Below are the code and all the weights of a small trained network. Each question names an input and a class and asks about switching units off, where a switched-off unit gives its printed mean instead of its output.

import numpy as np


def w(rows, s, z=0):
    codes = np.array(rows[::2]) - 128.0
    scale = np.full(codes.shape[1], s)
    scale[-1] = z or s
    return codes * scale


def f(y):
    return y / 2 * (1 + np.tanh(0.7978845608 * (y + 0.044715 * y**3)))


def log_softmax(a):
    a = a - a.max(-1, keepdims=True)
    return a - np.log(np.exp(a).sum(-1, keepdims=True))


def net(x, mask):
    res = np.array(x, float).reshape(1, 8) / 4 @ E
    y = f(res @ A[0][:, :-1].T + A[0][:, -1])
    res = res + np.where(mask, y, B[0][:, -1]) @ B[0][:, :-1]
    return log_softmax(res[-1] @ U[:, :-1].T + U[:, -1])


A, B = {}, {}
E = w([
[112,127,131,132,129,129,109,120,136,141],'x0',
[115,46,140,156,46,190,154,67,17,102],'x1',
[67,75,162,159,215,241,221,149,133,165],'x2',
[107,128,136,135,127,131,99,120,139,148],'x3',
[134,141,87,141,135,107,150,148,93,81],'x4',
[153,127,124,137,130,141,131,132,128,117],'x5',
[152,46,94,207,116,24,173,104,170,219],'x6',
[140,190,71,117,30,162,136,254,135,246],'x7',
],0.0098)
A[0] = w([
[120,81,191,139,40,119,136,107,70,94,62],'n0',
[158,81,117,221,130,41,154,89,154,161,43],'n1',
[179,136,121,75,55,35,55,76,117,87,5],'n2',
[162,185,177,101,255,32,97,155,215,114,53],'n3',
[141,112,203,134,248,75,116,30,97,75,3],'n4',
[56,111,148,169,232,149,178,130,113,130,72],'n5',
[141,78,152,154,84,142,102,68,61,114,67],'n6',
[130,205,179,67,145,177,95,107,106,56,45],'n7',
],0.0095,0.0041)
B[0] = w([
[98,205,72,121,78,173,170,87,183,70,178],'n0',
[59,31,254,77,54,71,118,226,152,64,205],'n1',
[233,8,104,101,239,193,147,114,158,196,217],'n2',
[92,184,63,211,92,163,202,79,142,49,245],'n3',
[211,230,107,87,107,65,91,136,34,210,249],'n4',
[196,112,141,141,215,147,102,95,128,120,204],'n5',
[78,161,80,164,103,127,196,64,150,108,184],'n6',
[82,80,206,22,117,34,71,149,167,63,205],'n7',
],0.011,0.015)
U = w([
[89,95,212,105,127,101,107,149,131,70,97],'0',
[102,163,95,176,124,148,175,66,152,87,37],'1',
[163,70,158,128,246,175,161,90,121,154,127],'2',
[186,196,126,121,75,107,119,165,78,203,253],'3',
],0.012,0.0062)

Each question gives the input, the list of numbers given to net, and the class t.
The units are the neurons (one row each of A and B). Each row of codes is followed by its name. A weight is (code - 128) times the scale printed after its matrix; where a second scale follows, it is the last column's (A, B and U).
mask holds one flag per neuron, in row order. A switched-off neuron (its flag False) gives its mean, the last column of its row in B, instead of its output. The means were averaged over made-up inputs and are rounded, as every weight is.
A unit's drop is (log p(t) with every unit on - log p(t) with that unit switched off) / (log p(t) with every unit on - log p(t) with every unit switched off).
The circuit of an input: a set's keep is (log p(t) with only the set's units on - log p(t) with every unit switched off) / (log p(t) with every unit on - log p(t) with every unit switched off). Starting from all 8 units, units are removed one at a time, each time the one whose removal leaves the highest keep (on an exact tie, the one counted first), for as long as the keep stays at least 0.8.
units of the circuit, in order: the units of the circuit, biggest drop first
k most important neurons: the k neurons with the biggest drops, biggest first
drop of u: that unit's drop, to one decimal
input [-7,7,-8,-7,-6,-4,2,7], class 2: units of the circuit, in order => [n2]
input [-1,-1,7,4,8,-2,-8,1], class 0: 2 most important neurons => [n7, n2]
input [5,-5,2,-2,3,-5,-2,-6], class 3: 2 most important neurons => [n4, n6]
input [1,-4,1,1,6,-3,-3,4], class 1: 4 most important neurons => [n4, n1, n2, n7]
input [5,3,-4,6,-3,-6,0,3], class 2: 3 most important neurons => [n4, n3, n2]
input [6,-5,2,4,-3,7,-4,2], class 1: 4 most important neurons => [n1, n4, n3, n2]
input [-1,-5,3,2,1,7,4,-3], class 1: 3 most important neurons => [n3, n7, n2]
input [-5,0,-4,-4,-3,0,-4,-6], class 3: 2 most important neurons => [n4, n1]
input [4,-2,6,-2,4,7,6,-8], class 3: 2 most important neurons => [n4, n2]
input [-1,8,-7,-8,1,-4,-2,7], class 1: 3 most important neurons => [n0, n4, n6]
input [-3,4,3,3,1,-5,-5,5], class 0: 3 most important neurons => [n4, n3, n2]
input [6,-6,6,-5,-3,-1,-5,4], class 1: 4 most important neurons => [n2, n1, n4, n3]
input [-4,3,0,8,5,7,-2,-4], class 3: 3 most important neurons => [n3, n4, n1]
input [-6,0,5,-6,-1,3,-8,-5], class 0: units of the circuit, in order => [n7]
input [7,-4,5,-7,6,-8,-2,4], class 2: units of the circuit, in order => [n4, n3]
input [2,-6,2,5,1,-8,7,-5], class 0: 3 most important neurons => [n1, n6, n0]
input [-3,-2,-2,-8,-4,3,-3,-8], class 3: drop of n4 => 1.4
input [4,7,2,-8,1,-4,7,-7], class 0: drop of n3 => 1.3
input [-3,-7,-2,-8,8,-2,-4,0], class 1: drop of n1 => 0.2
input [1,2,7,-6,-3,-2,2,7], class 2: units of the circuit, in order => [n4]
